Below are the code and all the weights of a small trained network. Each question names an input and a class and asks about switching units off, where a switched-off unit gives its printed mean instead of its output.

import numpy as np


def w(rows, s, z=0):
    codes = np.array(rows[::2]) - 128.0
    scale = np.full(codes.shape[1], s)
    scale[-1] = z or s
    return codes * scale


def f(y):
    return np.maximum(y, 0)


def log_softmax(a):
    a = a - a.max(-1, keepdims=True)
    return a - np.log(np.exp(a).sum(-1, keepdims=True))


def net(x, mask):
    res = np.array(x, float).reshape(1, 7) / 4 @ E
    y = f(res @ A[0][:, :-1].T + A[0][:, -1])
    res = res + np.where(mask, y, B[0][:, -1]) @ B[0][:, :-1]
    return log_softmax(res[-1] @ U[:, :-1].T + U[:, -1])


A, B = {}, {}
E = w([
[135,127,139,100,128,104,172,145,150,136,150],'x0',
[190,96,9,149,188,115,60,86,218,252,185],'x1',
[143,109,101,98,143,117,152,104,100,104,157],'x2',
[100,129,97,106,96,117,139,108,132,129,112],'x3',
[231,144,113,26,63,140,46,197,189,67,74],'x4',
[94,75,91,140,234,12,125,222,120,90,22],'x5',
[143,110,150,117,136,91,127,93,128,113,143],'x6',
],0.014)
A[0] = w([
[125,101,54,164,195,87,91,128,166,227,161,114],'neuron 1',
[129,195,184,88,80,150,126,122,102,11,134,210],'neuron 2',
[47,148,152,154,211,101,167,115,82,82,70,186],'neuron 3',
[210,132,34,123,143,171,98,89,254,197,166,125],'neuron 4',
[122,195,145,204,102,178,206,37,84,180,195,254],'neuron 5',
[111,108,136,145,198,80,173,142,89,144,109,201],'neuron 6',
[210,113,52,85,159,57,75,229,159,26,20,25],'neuron 7',
[28,43,122,160,192,111,128,141,136,123,122,116],'neuron 8',
[234,205,138,35,33,176,34,131,98,136,151,160],'neuron 9',
],0.0095,0.0077)
B[0] = w([
[148,91,8,144,117,40,58,117,83,202,181,212],'neuron 1',
[135,145,178,125,59,229,166,192,162,144,150,240],'neuron 2',
[131,201,114,162,191,122,213,222,125,129,83,212],'neuron 3',
[171,38,115,145,165,84,52,95,220,121,123,241],'neuron 4',
[61,139,221,190,94,125,138,94,162,111,206,244],'neuron 5',
[95,149,106,100,105,104,116,172,68,121,134,192],'neuron 6',
[4,80,186,180,143,115,113,86,180,99,183,250],'neuron 7',
[127,102,53,40,138,84,125,170,60,186,115,183],'neuron 8',
[182,75,152,73,117,158,101,128,201,111,96,254],'neuron 9',
],0.012,0.026)
U = w([
[47,132,195,205,95,141,166,149,138,66,134,239],'0',
[83,96,136,218,152,88,103,41,156,143,164,145],'1',
[122,180,127,123,161,110,193,200,84,121,37,146],'2',
[147,96,62,122,130,85,99,142,76,191,95,39],'3',
[178,109,167,36,80,193,140,177,146,113,88,152],'4',
[247,93,119,102,129,117,101,70,174,108,87,2],'5',
],0.013,0.0049)

Each question gives the input, the list of numbers given to net, and the class t.
The units are the neurons (one row each of A and B). Each row of codes is followed by its name. A weight is (code - 128) times the scale printed after its matrix; where a second scale follows, it is the last column's (A, B and U).
mask holds one flag per neuron, in row order. A switched-off neuron (its flag False) gives its mean, the last column of its row in B, instead of its output. The means were averaged over made-up inputs and are rounded, as every weight is.
A unit's drop is (log p(t) with every unit on - log p(t) with that unit switched off) / (log p(t) with every unit on - log p(t) with every unit switched off).
The circuit of an input: a set's keep is (log p(t) with only the set's units on - log p(t) with every unit switched off) / (log p(t) with every unit on - log p(t) with every unit switched off). Starting from all 9 units, units are removed one at a time, each time the one whose removal leaves the highest keep (on an exact tie, the one counted first), for as long as the keep stays at least 0.8.
circuit, biggest first: the units of the circuit, biggest drop first
unit that matters most: the unit with the biggest drop
k most important neurons: the k neurons with the biggest drops, biggest first
drop when u is switched off: that unit's drop, to one decimal
input [4,6,0,5,2,-4,3], class 5: unit that matters most	neuron 7
input [-4,1,0,-7,3,-8,-8], class 5: circuit, biggest first	neuron 4; neuron 9
input [1,-7,-8,-1,1,-5,3], class 4: 2 most important neurons	neuron 7; neuron 9
input [6,8,-5,-3,-4,1,-5], class 3: 3 most important neurons	neuron 1; neuron 7; neuron 8
input [-7,-8,1,-8,-4,1,-4], class 2: circuit, biggest first	neuron 3; neuron 7
input [-5,-5,-6,-8,0,2,6], class 2: circuit, biggest first	neuron 5; neuron 3
input [8,5,7,2,-3,1,8], class 3: 2 most important neurons	neuron 7; neuron 1
input [7,0,8,-1,8,1,-8], class 0: 2 most important neurons	neuron 7; neuron 1
input [4,8,0,-6,1,0,-2], class 5: 3 most important neurons	neuron 4; neuron 7; neuron 5
input [7,1,-5,5,-5,7,0], class 3: 2 most important neurons	neuron 1; neuron 8
input [-4,-6,6,-4,1,-6,0], class 4: 3 most important neurons	neuron 7; neuron 9; neuron 2
input [8,2,-1,-4,0,6,-2], class 3: 2 most important neurons	neuron 5; neuron 8
input [0,1,-7,6,8,1,-2], class 1: 2 most important neurons	neuron 7; neuron 3
input [4,-1,3,-6,-7,5,3], class 2: circuit, biggest first	neuron 3
input [0,-8,1,-8,1,-7,-7], class 4: 3 most important neurons	neuron 7; neuron 9; neuron 2
input [5,0,4,6,1,1,1], class 0: 2 most important neurons	neuron 9; neuron 1
input [-4,8,-5,-7,1,-5,5], class 5: 3 most important neurons	neuron 7; neuron 9; neuron 4
input [-8,-4,4,8,0,8,6], class 2: drop when neuron 8 is switched off	0.5
input [-8,-8,-8,5,2,-6,7], class 4: drop when neuron 9 is switched off	0.1
input [-3,-6,0,-3,3,-8,-4], class 4: drop when neuron 9 is switched off	0.3
input [1,2,0,-7,6,-6,2], class 5: circuit, biggest first	neuron 4
